Here is a tiny trained network, its code and every weight. The questions are about switching its units off for an input and a class, where a switched-off unit gives its printed mean instead of its output.

import numpy as np


def w(rows, s, z=0):
    codes = np.array(rows[::2]) - 128.0
    scale = np.full(codes.shape[1], s)
    scale[-1] = z or s
    return codes * scale


def norm(h):
    return h / np.sqrt((h * h).mean(-1, keepdims=True) + 1e-5)


def f(y):
    return np.maximum(y, 0)


def log_softmax(a):
    a = a - a.max(-1, keepdims=True)
    return a - np.log(np.exp(a).sum(-1, keepdims=True))


def net(x, mask):
    res = np.array(x, float).reshape(1, 5) / 4 @ E
    u = 0
    for l in range(3):
        y = f(norm(res) @ A[l][:, :-1].T + A[l][:, -1])
        res = res + np.where(mask[u : u + 8], y, B[l][:, -1]) @ B[l][:, :-1]
        u += 8
    return log_softmax(norm(res)[-1] @ U[:, :-1].T + U[:, -1])


A, B = {}, {}
E = w([
[148,177,141,86,201],'x0',
[169,69,207,43,200],'x1',
[1,128,190,177,115],'x2',
[169,107,223,174,155],'x3',
[174,147,183,109,57],'x4',
],0.0066)
A[0] = w([
[131,142,70,146,18,194],'0.n0',
[114,215,148,157,255,41],'0.n1',
[148,35,140,50,139,5],'0.n2',
[139,47,205,220,85,7],'0.n3',
[91,189,225,182,73,57],'0.n4',
[108,73,54,101,98,37],'0.n5',
[15,160,131,184,116,175],'0.n6',
[90,128,197,72,125,78],'0.n7',
],0.0071,0.0023)
B[0] = w([
[113,52,67,46,57,234],'0.n0',
[226,103,95,114,46,185],'0.n1',
[64,158,178,98,137,191],'0.n2',
[143,80,180,222,134,191],'0.n3',
[131,172,163,196,157,209],'0.n4',
[84,187,155,162,132,168],'0.n5',
[51,218,122,200,254,255],'0.n6',
[158,183,140,71,140,174],'0.n7',
],0.0068,0.0045)
A[1] = w([
[138,63,143,234,141,95],'1.n0',
[101,102,247,77,123,146],'1.n1',
[92,109,201,91,71,96],'1.n2',
[95,75,97,105,254,55],'1.n3',
[73,107,57,109,137,69],'1.n4',
[165,2,223,81,141,53],'1.n5',
[130,112,143,78,42,3],'1.n6',
[117,132,171,195,105,45],'1.n7',
],0.0084,0.004)
B[1] = w([
[195,52,210,108,38,204],'1.n0',
[165,189,165,127,142,254],'1.n1',
[208,130,52,137,140,170],'1.n2',
[69,111,105,132,75,209],'1.n3',
[140,164,136,141,184,195],'1.n4',
[138,144,137,1,172,253],'1.n5',
[162,162,40,112,60,153],'1.n6',
[124,98,156,187,102,174],'1.n7',
],0.0077,0.004)
A[2] = w([
[8,131,70,132,119,39],'2.n0',
[75,57,166,139,66,77],'2.n1',
[187,99,30,120,148,128],'2.n2',
[44,155,136,90,153,214],'2.n3',
[208,159,62,143,79,155],'2.n4',
[118,136,81,133,192,94],'2.n5',
[95,187,145,178,120,253],'2.n6',
[115,115,173,141,90,17],'2.n7',
],0.011,0.0028)
B[2] = w([
[136,100,50,61,228,246],'2.n0',
[93,30,58,98,20,171],'2.n1',
[4,254,125,115,59,230],'2.n2',
[250,66,18,143,212,245],'2.n3',
[100,170,181,96,22,239],'2.n4',
[91,150,85,117,80,187],'2.n5',
[156,132,40,202,219,254],'2.n6',
[125,79,131,181,128,151],'2.n7',
],0.0071,0.0053)
U = w([
[195,58,202,124,67,131],'0',
[83,130,166,121,151,1],'1',
[150,143,206,250,174,156],'2',
[89,135,10,144,213,192],'3',
[65,55,116,216,87,124],'4',
[108,123,149,125,148,9],'5',
[89,207,98,57,48,179],'6',
[206,133,209,25,215,166],'7',
],0.016,0.0089)

Each question gives the input, the list of numbers given to net, and the class t.
The units are the neurons (one row each of A and B). Each row of codes is followed by its name. A weight is (code - 128) times the scale printed after its matrix; where a second scale follows, it is the last column's (A, B and U).
mask holds one flag per neuron, layer by layer. A switched-off neuron (its flag False) gives its mean, the last column of its row in B, instead of its output. The means were averaged over made-up inputs and are rounded, as every weight is.
A unit's drop is (log p(t) with every unit on - log p(t) with that unit switched off) / (log p(t) with every unit on - log p(t) with every unit switched off).
The circuit of an input: a set's keep is (log p(t) with only the set's units on - log p(t) with every unit switched off) / (log p(t) with every unit on - log p(t) with every unit switched off). Starting from the 12 units with the biggest drops (on a tie, the unit counted first), units are removed one at a time, each time the one whose removal leaves the highest keep (on an exact tie, the one counted first), for as long as the keep stays at least 0.8.
circuit, biggest first: the units of the circuit, biggest drop first
most important unit: the unit with the biggest drop
k most important neurons: the k neurons with the biggest drops, biggest first
k most important neurons of layer l: the k neurons of layer l with the biggest drops, biggest first
drop of u: that unit's drop, to one decimal
input [-8,4,-7,1,-8], class 6: circuit, biggest first => [2.n2]
input [-5,6,4,4,-2], class 0: 3 most important neurons => [0.n3; 1.n0; 2.n0]
input [-3,-5,4,1,7], class 4: 2 most important neurons => [2.n1; 0.n0]
input [-3,0,8,3,7], class 2: 3 most important neurons of layer 0 => [0.n4; 0.n6; 0.n7]
input [2,-7,5,3,7], class 2: 2 most important neurons => [0.n4; 0.n6]
input [-4,8,8,-5,5], class 7: 2 most important neurons => [0.n7; 1.n1]
input [-7,2,-1,3,-5], class 4: 2 most important neurons of layer 2 => [2.n1; 2.n7]
input [1,-5,-2,8,8], class 0: 2 most important neurons => [1.n0; 0.n6]
input [-6,4,6,-3,5], class 2: 2 most important neurons => [1.n1; 0.n7]
input [-4,-2,4,1,8], class 4: 2 most important neurons of layer 0 => [0.n0; 0.n6]
input [-4,1,0,4,-3], class 0: drop of 1.n0 => 0.2
input [1,-4,-7,5,8], class 6: drop of 2.n2 => 0.1
input [5,-4,2,5,-4], class 2: drop of 0.n1 => 0.6
input [-1,-1,-1,2,-2], class 0: most important unit => 1.n0
